Below are the code and all the weights of a small trained network. Each question names an input and a class and asks about switching units off, where a switched-off unit gives its printed mean instead of its output.

import numpy as np


def w(rows, s, z=0):
    codes = np.array(rows[::2]) - 128.0
    scale = np.full(codes.shape[1], s)
    scale[-1] = z or s
    return codes * scale


def f(y):
    return y / 2 * (1 + np.tanh(0.7978845608 * (y + 0.044715 * y**3)))


def log_softmax(a):
    a = a - a.max(-1, keepdims=True)
    return a - np.log(np.exp(a).sum(-1, keepdims=True))


def net(x, mask):
    res = np.array(x, float).reshape(1, 4) / 4 @ E
    y = f(res @ A[0][:, :-1].T + A[0][:, -1])
    res = res + np.where(mask, y, B[0][:, -1]) @ B[0][:, :-1]
    return log_softmax(res[-1] @ U[:, :-1].T + U[:, -1])


A, B = {}, {}
E = w([
[92,115,75,197,75,188,156],'x0',
[141,113,119,140,145,120,129],'x1',
[163,10,148,58,68,182,128],'x2',
[76,98,51,122,111,53,84],'x3',
],0.012)
A[0] = w([
[117,180,76,163,138,88,132,68],'neuron 1',
[92,34,95,113,84,156,126,93],'neuron 2',
[205,71,111,68,147,173,87,67],'neuron 3',
[91,53,138,65,135,154,80,70],'neuron 4',
[54,70,39,83,90,25,95,54],'neuron 5',
[151,99,220,2,183,38,85,49],'neuron 6',
[152,32,118,135,219,119,109,2],'neuron 7',
],0.0093,0.0057)
B[0] = w([
[69,122,136,146,182,94,136,183],'neuron 1',
[107,143,79,159,166,125,77,217],'neuron 2',
[131,252,140,122,132,130,74,189],'neuron 3',
[82,205,110,95,160,96,86,187],'neuron 4',
[204,177,155,98,104,185,206,236],'neuron 5',
[97,34,101,152,80,109,163,255],'neuron 6',
[108,144,169,150,66,144,127,137],'neuron 7',
],0.013,0.0097)
U = w([
[35,207,167,126,171,69,1,5],'0',
[211,145,214,75,124,235,212,116],'1',
[31,21,103,218,38,170,113,254],'2',
],0.0087,0.0019)

Each question gives the input, the list of numbers given to net, and the class t.
The units are the neurons (one row each of A and B). Each row of codes is followed by its name. A weight is (code - 128) times the scale printed after its matrix; where a second scale follows, it is the last column's (A, B and U).
mask holds one flag per neuron, in row order. A switched-off neuron (its flag False) gives its mean, the last column of its row in B, instead of its output. The means were averaged over made-up inputs and are rounded, as every weight is.
A unit's drop is (log p(t) with every unit on - log p(t) with that unit switched off) / (log p(t) with every unit on - log p(t) with every unit switched off).
The circuit of an input: a set's keep is (log p(t) with only the set's units on - log p(t) with every unit switched off) / (log p(t) with every unit on - log p(t) with every unit switched off). Starting from all 7 units, units are removed one at a time, each time the one whose removal leaves the highest keep (on an exact tie, the one counted first), for as long as the keep stays at least 0.8.
units of the circuit, in order: the units of the circuit, biggest drop first
unit that matters most: the unit with the biggest drop
k most important neurons: the k neurons with the biggest drops, biggest first
drop when u is switched off: that unit's drop, to one decimal
input [-3,-7,7,7], class 0: unit that matters most => neuron 4
input [-2,-2,6,0], class 0: 2 most important neurons => [neuron 3; neuron 4]
input [-8,1,-7,3], class 2: units of the circuit, in order => [neuron 6; neuron 3]
input [2,-1,-1,4], class 1: 2 most important neurons => [neuron 5; neuron 6]
input [2,1,6,-5], class 0: units of the circuit, in order => [neuron 5; neuron 3]
input [7,-8,-5,8], class 1: 2 most important neurons => [neuron 5; neuron 6]
input [-8,-4,6,7], class 2: 3 most important neurons => [neuron 6; neuron 2; neuron 7]
input [-7,1,-4,-6], class 2: 2 most important neurons => [neuron 6; neuron 5]
input [-2,8,7,4], class 0: 3 most important neurons => [neuron 4; neuron 3; neuron 2]
input [-5,7,1,5], class 1: 2 most important neurons => [neuron 5; neuron 2]
input [-4,-4,-1,3], class 2: 2 most important neurons => [neuron 6; neuron 3]
input [-7,6,2,6], class 2: 2 most important neurons => [neuron 6; neuron 7]
input [-7,-5,0,-6], class 2: 2 most important neurons => [neuron 6; neuron 5]
input [-7,-3,7,1], class 0: unit that matters most => neuron 3
input [5,-7,1,8], class 1: drop when neuron 5 is switched off => 1.0
input [-1,1,0,8], class 1: drop when neuron 5 is switched off => 0.8
input [-3,7,3,5], class 1: drop when neuron 5 is switched off => 1.6
